Below are the code and all the weights of a small trained network. Each question names an input and a class and asks about switching units off, where a switched-off unit gives its printed mean instead of its output.

import numpy as np


def w(rows, s, z=0):
    codes = np.array(rows[::2]) - 128.0
    scale = np.full(codes.shape[1], s)
    scale[-1] = z or s
    return codes * scale


def f(y):
    return y / 2 * (1 + np.tanh(0.7978845608 * (y + 0.044715 * y**3)))


def log_softmax(a):
    a = a - a.max(-1, keepdims=True)
    return a - np.log(np.exp(a).sum(-1, keepdims=True))


def net(x, mask):
    res = np.array(x, float).reshape(1, 6) / 4 @ E
    y = f(res @ A[0][:, :-1].T + A[0][:, -1])
    res = res + np.where(mask, y, B[0][:, -1]) @ B[0][:, :-1]
    return log_softmax(res[-1] @ U[:, :-1].T + U[:, -1])


A, B = {}, {}
E = w([
[33,97,83,32,16,13],'x0',
[145,118,121,134,124,133],'x1',
[211,143,84,220,160,27],'x2',
[48,8,150,171,255,99],'x3',
[133,123,131,158,124,123],'x4',
[247,40,27,48,152,191],'x5',
],0.0067)
A[0] = w([
[180,139,62,202,156,41,64],'n0',
[41,77,144,128,213,149,97],'n1',
[76,150,68,176,13,149,137],'n2',
[163,80,118,173,63,1,38],'n3',
[64,225,190,120,123,97,110],'n4',
[100,73,142,113,121,41,23],'n5',
[200,206,240,124,203,157,48],'n6',
[96,103,126,109,93,240,83],'n7',
[159,175,155,90,73,161,81],'n8',
[94,114,110,91,78,78,51],'n9',
[96,175,184,157,111,131,66],'n10',
[225,198,198,76,84,124,92],'n11',
[51,111,160,84,111,218,93],'n12',
[33,205,205,169,122,105,50],'n13',
[111,192,151,239,127,82,103],'n14',
[203,165,250,141,241,230,5],'n15',
[101,131,98,100,27,131,103],'n16',
[83,117,57,120,103,99,59],'n17',
[170,131,86,188,126,39,83],'n18',
[89,98,163,159,133,105,120],'n19',
[87,104,159,47,87,56,45],'n20',
[147,217,78,165,64,132,113],'n21',
[130,144,129,108,35,217,119],'n22',
[219,80,127,41,151,150,207],'n23',
[195,132,86,77,128,191,225],'n24',
],0.0085,0.0026)
B[0] = w([
[25,56,77,151,67,212,212],'n0',
[134,129,140,253,214,120,201],'n1',
[99,189,149,177,148,157,206],'n2',
[137,137,120,119,129,229,217],'n3',
[195,97,221,164,121,78,235],'n4',
[151,210,18,155,166,127,183],'n5',
[131,194,155,90,131,230,204],'n6',
[71,111,71,138,36,139,170],'n7',
[69,38,70,191,219,89,183],'n8',
[162,157,87,55,155,179,193],'n9',
[236,107,142,139,93,83,179],'n10',
[17,79,31,190,218,129,208],'n11',
[96,61,49,253,19,185,189],'n12',
[176,115,167,155,13,68,255],'n13',
[138,60,165,46,76,141,233],'n14',
[189,183,136,101,148,196,244],'n15',
[155,221,75,128,154,85,210],'n16',
[200,207,50,54,148,139,168],'n17',
[91,134,42,162,54,211,200],'n18',
[189,164,94,159,146,90,169],'n19',
[179,229,72,91,159,191,215],'n20',
[98,46,145,208,225,66,212],'n21',
[110,98,80,178,176,116,202],'n22',
[120,82,243,84,75,27,233],'n23',
[160,90,176,96,148,43,229],'n24',
],0.0055,0.0072)
U = w([
[69,97,87,216,230,45,143],'0',
[102,78,79,155,48,161,174],'1',
[171,138,156,87,109,77,252],'2',
[230,255,133,15,99,189,26],'3',
[240,62,200,49,12,15,37],'4',
[138,125,138,109,128,85,125],'5',
],0.0054,0.0036)

Each question gives the input, the list of numbers given to net, and the class t.
The units are the neurons (one row each of A and B). Each row of codes is followed by its name. A weight is (code - 128) times the scale printed after its matrix; where a second scale follows, it is the last column's (A, B and U).
mask holds one flag per neuron, in row order. A switched-off neuron (its flag False) gives its mean, the last column of its row in B, instead of its output. The means were averaged over made-up inputs and are rounded, as every weight is.
A unit's drop is (log p(t) with every unit on - log p(t) with that unit switched off) / (log p(t) with every unit on - log p(t) with every unit switched off).
The circuit of an input: a set's keep is (log p(t) with only the set's units on - log p(t) with every unit switched off) / (log p(t) with every unit on - log p(t) with every unit switched off). Starting from the 12 units with the biggest drops (on a tie, the unit counted first), units are removed one at a time, each time the one whose removal leaves the highest keep (on an exact tie, the one counted first), for as long as the keep stays at least 0.8.
units of the circuit, in order: the units of the circuit, biggest drop first
k most important neurons: the k neurons with the biggest drops, biggest first
drop of u: that unit's drop, to one decimal
input [-8,0,3,6,-6,-3], class 3: most important neuron => [n15]
input [-5,3,2,-6,5,-7], class 4: units of the circuit, in order => [n14; n13]
input [6,2,8,4,8,-6], class 1: units of the circuit, in order => [n0; n18; n3]
input [-3,-2,-8,-3,-8,0], class 1: 2 most important neurons => [n12; n7]
input [-1,7,7,5,7,7], class 1: 2 most important neurons => [n0; n18]
input [-3,4,8,0,8,4], class 1: units of the circuit, in order => [n0; n18]
input [8,6,4,-8,1,-2], class 0: units of the circuit, in order => [n21; n11]
input [5,0,2,3,7,8], class 4: 2 most important neurons => [n23; n11]
input [7,-7,-6,-7,-7,7], class 0: 3 most important neurons => [n8; n22; n11]
input [4,-4,2,3,8,8], class 4: units of the circuit, in order => [n23; n11]
input [7,-3,8,7,3,8], class 1: units of the circuit, in order => [n0; n18]
input [-6,-7,3,-7,1,-5], class 0: 4 most important neurons => [n11; n21; n8; n23]
input [-4,-7,-8,-6,-5,-2], class 1: 2 most important neurons => [n12; n7]
input [-3,-1,4,-4,-2,8], class 4: units of the circuit, in order => [n23]
input [-5,2,-2,-2,-6,-8], class 4: units of the circuit, in order => [n13; n4; n10]
input [8,2,8,-7,-5,8], class 1: 4 most important neurons => [n0; n18; n11; n3]
input [5,-7,1,-8,5,-8], class 0: 4 most important neurons => [n21; n11; n8; n2]
input [-2,3,8,5,1,-1], class 1: units of the circuit, in order => [n0; n18; n21]
input [7,0,7,3,-2,5], class 1: 4 most important neurons => [n0; n18; n15; n6]
input [8,-5,2,2,6,-6], class 3: most important neuron => [n20]
input [-4,2,3,-5,-2,7], class 4: 2 most important neurons => [n23; n24]
input [-5,-4,4,0,4,-6], class 4: 2 most important neurons => [n14; n13]
input [-6,-4,-5,-5,-5,8], class 4: 2 most important neurons => [n23; n24]
input [-8,-1,-2,5,8,-7], class 3: drop of n6 => 0.3
input [-3,-5,-1,-6,-6,-3], class 0: drop of n21 => 0.1
input [8,-1,-2,-8,4,8], class 0: drop of n11 => 0.3
input [-8,2,0,1,-2,1], class 3: units of the circuit, in order => [n15]
input [-8,-4,-1,3,-5,-4], class 3: drop of n15 => 0.2
